Below is a small trained network, with its code and all its weights. Each question gives an input and a class and asks what happens when units are switched off, that is, made to give their printed mean instead of their output.

import numpy as np


def w(rows, s, z=0):
    codes = np.array(rows[::2]) - 128.0
    scale = np.full(codes.shape[1], s)
    scale[-1] = z or s
    return codes * scale


def f(y):
    return np.maximum(y, 0)


def log_softmax(a):
    a = a - a.max(-1, keepdims=True)
    return a - np.log(np.exp(a).sum(-1, keepdims=True))


def net(x, mask):
    res = np.array(x, float).reshape(1, 4) / 4 @ E
    y = f(res @ A[0][:, :-1].T + A[0][:, -1])
    res = res + np.where(mask, y, B[0][:, -1]) @ B[0][:, :-1]
    return log_softmax(res[-1] @ U[:, :-1].T + U[:, -1])


A, B = {}, {}
E = w([
[157,75,254,197,76,202,133,130],'x0',
[18,146,174,111,90,129,99,24],'x1',
[140,37,86,47,210,208,116,77],'x2',
[181,148,150,40,42,125,213,65],'x3',
],0.0098)
A[0] = w([
[121,98,103,104,152,207,145,96,137],'neuron 1',
[142,214,162,183,47,80,148,191,131],'neuron 2',
[111,167,47,76,144,56,104,120,98],'neuron 3',
[142,173,143,194,103,77,135,105,134],'neuron 4',
[177,167,160,61,113,136,189,73,59],'neuron 5',
[153,124,142,134,84,138,85,133,55],'neuron 6',
[120,168,94,86,163,63,123,126,61],'neuron 7',
[44,118,179,116,121,100,99,45,73],'neuron 8',
[111,161,126,176,61,74,135,144,119],'neuron 9',
[204,118,116,96,108,133,174,183,49],'neuron 10',
[187,116,162,61,80,82,137,106,67],'neuron 11',
[149,108,160,177,109,184,115,108,107],'neuron 12',
[155,111,184,145,106,179,124,143,91],'neuron 13',
[38,129,163,104,92,144,111,86,37],'neuron 14',
[104,99,132,102,196,188,78,141,90],'neuron 15',
[182,116,130,81,95,127,231,74,39],'neuron 16',
[78,93,173,195,247,101,24,185,4],'neuron 17',
[185,102,132,125,123,116,113,164,76],'neuron 18',
[154,59,127,84,169,148,120,88,135],'neuron 19',
[131,162,133,123,65,97,159,151,101],'neuron 20',
[212,95,149,128,161,93,151,200,92],'neuron 21',
[156,78,101,103,165,192,133,69,142],'neuron 22',
[174,109,106,158,140,124,146,180,62],'neuron 23',
[145,82,111,88,125,184,108,100,133],'neuron 24',
[159,103,232,132,122,174,95,133,92],'neuron 25',
[139,70,167,183,110,143,155,116,98],'neuron 26',
[158,98,179,141,111,154,140,127,102],'neuron 27',
[110,148,39,70,133,91,182,130,70],'neuron 28',
[148,137,116,123,138,153,134,103,63],'neuron 29',
[210,126,116,123,158,133,183,210,81],'neuron 30',
[113,165,128,188,121,102,113,161,126],'neuron 31',
[105,154,94,89,103,94,109,171,55],'neuron 32',
[152,92,151,151,69,169,156,146,108],'neuron 33',
[168,80,106,125,163,156,129,117,108],'neuron 34',
],0.014,0.0036)
B[0] = w([
[206,76,183,93,118,120,91,163,190],'neuron 1',
[171,84,185,86,115,128,114,162,250],'neuron 2',
[197,193,113,153,196,157,202,136,221],'neuron 3',
[169,81,176,77,108,132,135,140,189],'neuron 4',
[41,127,99,213,64,71,120,159,208],'neuron 5',
[128,126,141,137,132,133,171,124,150],'neuron 6',
[161,162,103,144,199,133,161,141,190],'neuron 7',
[82,150,66,56,137,244,47,53,204],'neuron 8',
[163,92,187,81,133,107,91,162,198],'neuron 9',
[80,121,80,108,99,165,110,58,197],'neuron 10',
[72,98,109,214,62,76,100,149,193],'neuron 11',
[165,195,96,158,160,127,181,130,181],'neuron 12',
[156,168,104,138,157,156,203,140,186],'neuron 13',
[105,127,92,79,145,184,85,2,190],'neuron 14',
[123,69,165,134,87,100,129,175,192],'neuron 15',
[68,89,101,203,108,65,117,167,215],'neuron 16',
[40,115,84,235,69,53,139,164,235],'neuron 17',
[107,121,128,130,157,183,100,53,167],'neuron 18',
[169,108,162,77,133,101,112,177,197],'neuron 19',
[118,88,181,94,113,102,128,160,186],'neuron 20',
[94,131,93,65,121,215,86,65,207],'neuron 21',
[162,104,207,86,109,75,138,128,205],'neuron 22',
[93,140,90,93,120,147,75,68,182],'neuron 23',
[159,73,191,77,115,131,126,191,185],'neuron 24',
[146,203,111,130,179,148,171,141,200],'neuron 25',
[163,170,91,144,176,140,227,118,183],'neuron 26',
[156,158,110,150,172,118,198,145,180],'neuron 27',
[172,166,97,168,166,131,186,136,210],'neuron 28',
[136,116,140,128,109,112,132,117,142],'neuron 29',
[67,157,136,64,130,161,66,54,218],'neuron 30',
[150,80,203,99,86,66,89,146,182],'neuron 31',
[149,154,134,133,160,137,144,161,165],'neuron 32',
[145,159,97,164,187,155,151,165,191],'neuron 33',
[141,116,171,116,110,118,109,123,176],'neuron 34',
],0.0095,0.018)
U = w([
[199,80,239,60,71,102,109,160,254],'0',
[186,234,106,157,178,144,217,130,95],'1',
[58,152,97,60,91,202,47,11,141],'2',
[30,109,114,227,30,60,120,155,26],'3',
],0.012,0.00061)

Each question gives the input, the list of numbers given to net, and the class t.
The units are the neurons (one row each of A and B). Each row of codes is followed by its name. A weight is (code - 128) times the scale printed after its matrix; where a second scale follows, it is the last column's (A, B and U).
mask holds one flag per neuron, in row order. A switched-off neuron (its flag False) gives its mean, the last column of its row in B, instead of its output. The means were averaged over made-up inputs and are rounded, as every weight is.
A unit's drop is (log p(t) with every unit on - log p(t) with that unit switched off) / (log p(t) with every unit on - log p(t) with every unit switched off).
The circuit of an input: a set's keep is (log p(t) with only the set's units on - log p(t) with every unit switched off) / (log p(t) with every unit on - log p(t) with every unit switched off). Starting from the 12 units with the biggest drops (on a tie, the unit counted first), units are removed one at a time, each time the one whose removal leaves the highest keep (on an exact tie, the one counted first), for as long as the keep stays at least 0.8.
units of the circuit, in order: the units of the circuit, biggest drop first
k most important neurons: the k neurons with the biggest drops, biggest first
drop when u is switched off: that unit's drop, to one decimal
input [-5,7,-4,-4], class 2: units of the circuit, in order -> neuron 8
input [3,8,-7,0], class 2: 3 most important neurons -> neuron 8; neuron 14; neuron 22
input [-3,8,8,-6], class 0: 3 most important neurons -> neuron 15; neuron 1; neuron 22
input [-8,0,-7,-6], class 1: 2 most important neurons -> neuron 3; neuron 7
input [-6,-8,6,2], class 2: 3 most important neurons -> neuron 30; neuron 10; neuron 21
input [6,7,-3,8], class 3: 2 most important neurons -> neuron 5; neuron 16
input [7,4,8,-5], class 0: 4 most important neurons -> neuron 15; neuron 1; neuron 22; neuron 24
input [-3,3,1,3], class 1: 4 most important neurons -> neuron 17; neuron 30; neuron 21; neuron 10
input [4,5,2,1], class 2: 4 most important neurons -> neuron 8; neuron 14; neuron 3; neuron 28
input [-3,-8,5,-7], class 2: 2 most important neurons -> neuron 21; neuron 30
input [-4,-1,4,5], class 3: 3 most important neurons -> neuron 5; neuron 16; neuron 2
input [-8,7,-7,7], class 1: 3 most important neurons -> neuron 3; neuron 28; neuron 7
input [8,8,-5,7], class 1: 3 most important neurons -> neuron 25; neuron 26; neuron 27
input [5,-3,5,-7], class 3: units of the circuit, in order -> neuron 17
input [6,-7,4,1], class 2: 2 most important neurons -> neuron 30; neuron 21
input [1,-6,0,-5], class 2: drop when neuron 21 is switched off -> 0.1
input [8,3,-7,-2], class 1: drop when neuron 12 is switched off -> 0.7
input [-6,-7,-7,8], class 3: drop when neuron 5 is switched off -> 1.4
